Look-ups in named tables: a row name and a column name give one cell, copied from the table.

gam:
cols = fikimet, musi, nire
supego: [114, 120, 157]
merad: [118, 111, 149]
bemoke: [65, 61, 66]
lal: [192, 197, 178]
nam: [134, 145, 148]
tud: [149, 165, 218]
masus: [164, 183, 184]
til: [154, 155, 131]
fus: [153, 154, 176]
dotu: [100, 106, 202]
nipif: [13, 9, 102]
garofa: [128, 141, 88]

musi of supego = 120
fikimet of supego = 114
nire of garofa = 88
fikimet of nam = 134
musi of lal = 197
nire of lal = 178
nire of bemoke = 66
nire of fus = 176
musi of nipif = 9
musi of merad = 111
Which row has the largest nire? tud

Table gul
,gabo,soru,fum,gigitur,lolafov,bafevid,ver,pavubu,ronon,favi
zup,24.431,80.803,44.439,51.976,45.383,35.708,20.429,61.415,71.876,68.747
fepod,33.591,61.306,32.942,64.106,43.565,39.069,40.747,75.467,68.852,59.311
nukube,58.074,74.167,49.247,46.974,22.225,33.067,23.071,35.543,49.453,38.076
fatiges,72.157,51.689,43.120,54.706,24.702,6.835,24.086,55.004,69.610,56.920
pone,37.703,62.829,42.937,21.422,40.805,55.235,48.245,36.910,19.976,54.547
munasi,57.406,50.253,54.869,68.464,48.507,71.830,48.930,46.784,52.169,82.514
vuz,49.550,44.444,15.232,68.973,66.611,44.497,76.630,79.050,89.872,64.095
pib,60.513,70.807,53.517,47.703,17.076,18.290,35.887,58.284,52.965,64.980
rurupi,37.601,37.055,71.630,14.783,30.822,24.963,35.592,58.103,33.444,44.164

gabo of zup: 24.431
gabo of rurupi: 37.601
soru of pib: 70.807
ver of nukube: 23.071
ver of munasi: 48.930
lolafov of zup: 45.383
bafevid of fatiges: 6.835
ronon of pib: 52.965
favi of vuz: 64.095
bafevid of nukube: 33.067
ronon of munasi: 52.169
gigitur of munasi: 68.464
pavubu of pone: 36.910
soru of nukube: 74.167
bafevid of munasi: 71.830
gigitur of fatiges: 54.706
fum of zup: 44.439
bafevid of pone: 55.235
ronon of rurupi: 33.444
gigitur of rurupi: 14.783

zosig:
|  | kizubur | fud | far | zemag | fepuvig | rebeg | zad | masimo | savaz |
|---|---|---|---|---|---|---|---|---|---|
| ruvubeg | 5647 | 5961 | 6619 | 4254 | 3320 | 7517 | 1307 | 3979 | 3401 |
| foma | 4098 | 4722 | 1549 | 3124 | 3851 | 3061 | 4014 | 5628 | 2179 |
| tep | 4668 | 6448 | 2414 | 1622 | 1799 | 4022 | 4505 | 5455 | 3906 |
| benanef | 2412 | 6936 | 4997 | 5659 | 5261 | 7704 | 3661 | 4754 | 6129 |
| nufuf | 1491 | 6888 | 3825 | 4001 | 4027 | 5754 | 7147 | 5078 | 5022 |
| rir | 6438 | 4996 | 4380 | 5738 | 3303 | 9264 | 2631 | 5119 | 7001 |
| saf | 2477 | 7404 | 5584 | 5824 | 5638 | 5944 | 5583 | 4029 | 2784 |
| koma | 7413 | 6070 | 8319 | 5049 | 7622 | 7913 | 4601 | 3139 | 4030 |

What is the rebeg of foma in zosig?
3061
What is the zemag of tep in zosig?
1622
What is the rebeg of koma in zosig?
7913
What is the savaz of rir in zosig?
7001
What is the zad of benanef in zosig?
3661
What is the far of tep in zosig?
2414
What is the savaz of saf in zosig?
2784
What is the fud of nufuf in zosig?
6888
What is the zad of tep in zosig?
4505
What is the zemag of saf in zosig?
5824
What is the far of nufuf in zosig?
3825
What is the masimo of foma in zosig?
5628
What is the masimo of nufuf in zosig?
5078
Row with the largest masimo: foma

tonovi
cols = linami, zerud, neti
domiz: [5726, 4349, 4597]
kuv: [900, 3692, 2121]
lun: [1655, 2762, 5634]
befu: [5463, 7991, 4587]
ligiz: [4075, 1443, 3183]
dov: [5011, 2042, 5094]

zerud of lun is 2762
linami of domiz is 5726
zerud of befu is 7991
linami of kuv is 900
zerud of kuv is 3692
neti of lun is 5634
linami of dov is 5011
neti of ligiz is 3183
linami of befu is 5463
zerud of ligiz is 1443
linami of ligiz is 4075
neti of domiz is 4597
neti of kuv is 2121
zerud of dov is 2042
neti of dov is 5094

gad
cols = pur, butepa, pako, pamu, rap, fadan, kipo, lav, ket, mame
rad: [7.58, 4.42, 6.33, 7.21, 6.14, 4.99, 6.35, 6.59, 4.03, 6.13]
big: [3.82, 6.94, 4.05, 4.13, 3.03, 5.82, 4.14, 4.34, 6.71, 5.62]
lila: [4.18, 4.57, 5.63, 2.46, 7.55, 5.41, 5.35, 3.23, 4.67, 3.44]
zalip: [4.96, 4.89, 5.53, 3.69, 6.75, 5.46, 5.34, 3.49, 4.39, 4.15]
lisob: [6.10, 5.35, 5.27, 6.96, 4.40, 4.96, 5.49, 7.14, 6.03, 6.03]
numab: [4.60, 6.24, 4.52, 4.67, 4.30, 5.51, 4.71, 4.83, 6.08, 5.50]
kigite: [4.71, 5.44, 5.13, 3.67, 5.71, 5.66, 4.80, 3.47, 4.86, 4.87]
makubi: [5.35, 6.09, 4.29, 6.89, 2.94, 5.44, 4.91, 6.32, 6.91, 7.16]
rafi: [4.05, 4.80, 5.65, 2.94, 6.69, 5.39, 5.34, 3.06, 4.90, 3.35]
beriva: [4.57, 6.02, 4.42, 4.74, 3.93, 5.63, 4.63, 4.64, 6.29, 5.43]

kipo of beriva is 4.63
rap of zalip is 6.75
pur of beriva is 4.57
pamu of lila is 2.46
mame of makubi is 7.16
mame of kigite is 4.87
mame of lila is 3.44
lav of rad is 6.59

gitekek:
,zozar,gef,nofira,seg,mimo,sobo,doka,filel,borom,gar
ref,68,206,148,192,129,196,126,197,172,105
zub,99,42,91,29,82,77,113,120,19,92
kudi,113,107,111,111,125,129,139,74,70,126
meripi,157,94,125,95,76,63,130,104,117,118
toz,149,163,113,145,128,163,139,146,171,113

What is the zozar of zub in gitekek? 99
What is the seg of zub in gitekek? 29
What is the mimo of zub in gitekek? 82
What is the borom of ref in gitekek? 172
What is the filel of toz in gitekek? 146
What is the sobo of ref in gitekek? 196
What is the mimo of ref in gitekek? 129
What is the sobo of kudi in gitekek? 129

vodo
cols = ruf, koso, fut, liv, mosar, topatun, nuvizu
pasoto: [28.4, 18.1, 32.4, 43.1, 48.8, 36.3, 51.0]
zeg: [11.6, 20.0, 49.1, 31.2, 43.6, 14.7, 80.5]
bog: [38.5, 18.5, 15.9, 49.9, 52.5, 47.4, 26.4]
masute: [47.5, 54.7, 44.8, 40.4, 38.5, 42.4, 36.1]

nuvizu of zeg is 80.5
topatun of zeg is 14.7
nuvizu of bog is 26.4
mosar of zeg is 43.6
fut of masute is 44.8
ruf of pasoto is 28.4
Which row has the largest liv? bog

Table tezizu
         lovofi  rel  votigek  zedo  zar  susaki  gazoko  pazin  numo
goz         157  172      158    94  111     154      94    148   143
von         198  117       58   112  218     176     174     49   203
legas       142   80       74   155  175     127     177     87   146
fuvoku      115  122      115   146  135     118     146    122   126
tifufos     117   81       85   159  158     104     176    106   125
venisaz     125  195      188    95   87     142      68    166   112
bib         156  123       94   130  171     148     156     92   164
tigo        126  146      148   125  108     132     111    148   119
vake        165  114       87   125  178     151     160     87   167
bevaf       100  227      233    72   39     123      31    213    76

What is the zedo of tigo in tezizu? 125
What is the zedo of venisaz in tezizu? 95
What is the zar of von in tezizu? 218
What is the gazoko of bevaf in tezizu? 31
What is the votigek of bib in tezizu? 94
What is the zar of vake in tezizu? 178
What is the pazin of venisaz in tezizu? 166
What is the rel of vake in tezizu? 114
What is the zar of tigo in tezizu? 108
What is the rel of von in tezizu? 117
What is the susaki of vake in tezizu? 151
What is the lovofi of tifufos in tezizu? 117
What is the lovofi of tigo in tezizu? 126
What is the lovofi of vake in tezizu? 165
What is the numo of tigo in tezizu? 119
What is the votigek of fuvoku in tezizu? 115
What is the lovofi of venisaz in tezizu? 125
What is the susaki of von in tezizu? 176

Table ruvoka
|  | sen | mab | ruv |
|---|---|---|---|
| takul | 114 | 221 | 32 |
| vipasis | 84 | 146 | 158 |
| siv | 165 | 170 | 125 |
| suz | 70 | 160 | 65 |
| baf | 81 | 157 | 89 |
| fopon | 43 | 106 | 174 |
| repado | 109 | 223 | 151 |
| renub | 97 | 162 | 68 |
| kururos | 185 | 115 | 81 |

ruv of baf: 89
sen of siv: 165
sen of vipasis: 84
ruv of repado: 151
mab of vipasis: 146
ruv of suz: 65
mab of suz: 160
mab of repado: 223
mab of siv: 170
ruv of vipasis: 158
mab of fopon: 106
sen of kururos: 185
mab of renub: 162
sen of fopon: 43
ruv of kururos: 81

Table ginizi
|  | fuvisu | bag | gibi | dak | fuso | las | dar |
|---|---|---|---|---|---|---|---|
| gug | 116 | 151 | 86 | 33 | 129 | 137 | 115 |
| deg | 116 | 97 | 109 | 65 | 114 | 184 | 116 |
| pav | 129 | 112 | 83 | 114 | 135 | 111 | 94 |
| guk | 128 | 145 | 180 | 120 | 134 | 214 | 186 |
| rinune | 119 | 128 | 96 | 58 | 103 | 183 | 157 |
| nosini | 110 | 49 | 136 | 158 | 162 | 166 | 139 |
| paz | 115 | 123 | 161 | 142 | 130 | 96 | 73 |
| rem | 134 | 107 | 84 | 52 | 81 | 29 | 109 |
| liv | 122 | 133 | 87 | 134 | 108 | 46 | 17 |
| lemode | 133 | 75 | 19 | 229 | 123 | 153 | 205 |
| doluf | 127 | 189 | 100 | 192 | 115 | 203 | 99 |

dar of liv = 17
dak of pav = 114
las of guk = 214
fuvisu of deg = 116
dar of gug = 115
fuso of rinune = 103
fuvisu of paz = 115
las of rinune = 183
bag of rem = 107
las of deg = 184
gibi of gug = 86
fuvisu of rem = 134
gibi of rinune = 96
dar of pav = 94
gibi of deg = 109
Row with the largest fuso: nosini

